Below are the code and all the weights of a small trained network. Each question names an input and a class and asks about switching units off, where a switched-off unit gives its printed mean instead of its output.

import numpy as np


def w(rows, s, z=0):
    codes = np.array(rows[::2]) - 128.0
    scale = np.full(codes.shape[1], s)
    scale[-1] = z or s
    return codes * scale


def f(y):
    return y / 2 * (1 + np.tanh(0.7978845608 * (y + 0.044715 * y**3)))


def log_softmax(a):
    a = a - a.max(-1, keepdims=True)
    return a - np.log(np.exp(a).sum(-1, keepdims=True))


def net(x, mask):
    res = np.array(x, float).reshape(1, 3) / 4 @ E
    y = f(res @ A[0][:, :-1].T + A[0][:, -1])
    res = res + np.where(mask, y, B[0][:, -1]) @ B[0][:, :-1]
    return log_softmax(res[-1] @ U[:, :-1].T + U[:, -1])


A, B = {}, {}
E = w([
[255,33,185],'x0',
[151,236,246],'x1',
[248,210,37],'x2',
],0.009)
A[0] = w([
[66,191,103,106],'N1',
[69,205,110,113],'N2',
[222,63,201,87],'N3',
[169,163,93,104],'N4',
[75,130,246,111],'N5',
[195,34,192,101],'N6',
[56,151,72,83],'N7',
[19,179,106,95],'N8',
[105,94,119,75],'N9',
[185,210,110,109],'N10',
[170,193,87,114],'N11',
[161,235,254,61],'N12',
[88,181,97,106],'N13',
[58,59,144,104],'N14',
[174,137,30,97],'N15',
[146,117,142,251],'N16',
[124,37,26,32],'N17',
[126,82,69,128],'N18',
[174,198,135,113],'N19',
[54,98,178,103],'N20',
[169,167,81,115],'N21',
],0.013,0.015)
B[0] = w([
[169,144,107,190],'N1',
[164,175,72,200],'N2',
[186,171,62,198],'N3',
[143,91,157,163],'N4',
[129,61,157,205],'N5',
[175,143,105,200],'N6',
[152,145,77,174],'N7',
[170,136,116,206],'N8',
[129,80,95,130],'N9',
[135,80,166,196],'N10',
[136,100,175,188],'N11',
[50,101,6,221],'N12',
[151,132,118,172],'N13',
[135,83,172,185],'N14',
[128,84,169,187],'N15',
[88,192,168,250],'N16',
[80,106,40,177],'N17',
[79,139,79,175],'N18',
[119,87,123,181],'N19',
[155,93,174,184],'N20',
[136,94,175,176],'N21',
],0.019,0.014)
U = w([
[236,185,96,128],'0',
[49,113,81,127],'1',
[164,61,171,120],'2',
[85,250,183,249],'3',
[137,169,143,64],'4',
[135,173,148,59],'5',
],0.016,0.014)

Each question gives the input, the list of numbers given to net, and the class t.
The units are the neurons (one row each of A and B). Each row of codes is followed by its name. A weight is (code - 128) times the scale printed after its matrix; where a second scale follows, it is the last column's (A, B and U).
mask holds one flag per neuron, in row order. A switched-off neuron (its flag False) gives its mean, the last column of its row in B, instead of its output. The means were averaged over made-up inputs and are rounded, as every weight is.
A unit's drop is (log p(t) with every unit on - log p(t) with that unit switched off) / (log p(t) with every unit on - log p(t) with every unit switched off).
The circuit of an input: a set's keep is (log p(t) with only the set's units on - log p(t) with every unit switched off) / (log p(t) with every unit on - log p(t) with every unit switched off). Starting from the 12 units with the biggest drops (on a tie, the unit counted first), units are removed one at a time, each time the one whose removal leaves the highest keep (on an exact tie, the one counted first), for as long as the keep stays at least 0.8.
units of the circuit, in order: the units of the circuit, biggest drop first
top k neurons: the k neurons with the biggest drops, biggest first
drop of u: that unit's drop, to one decimal
input [-3,-2,-4], class 2: units of the circuit, in order => (N12)
input [2,-3,4], class 2: top 3 neurons => (N12 N15 N2)
input [-6,3,-6], class 0: top 2 neurons => (N2 N8)
input [-4,-7,8], class 2: top 2 neurons => (N15 N12)
input [-1,2,-4], class 2: top 2 neurons => (N5 N20)
input [7,6,-1], class 0: top 2 neurons => (N3 N6)
input [-7,-6,-8], class 2: top 2 neurons => (N14 N20)
input [2,-3,3], class 3: top 2 neurons => (N12 N5)
input [-4,4,-1], class 0: top 3 neurons => (N2 N8 N17)
input [7,-8,-2], class 1: top 2 neurons => (N17 N18)
input [4,1,-3], class 0: top 2 neurons => (N3 N6)
input [-5,-2,6], class 2: top 2 neurons => (N15 N3)
input [1,-6,6], class 1: drop of N17 => 1.3
input [8,0,-5], class 0: units of the circuit, in order => (N3)
input [-3,-8,6], class 1: drop of N17 => 0.7
input [-2,-2,-1], class 3: drop of N12 => 0.2
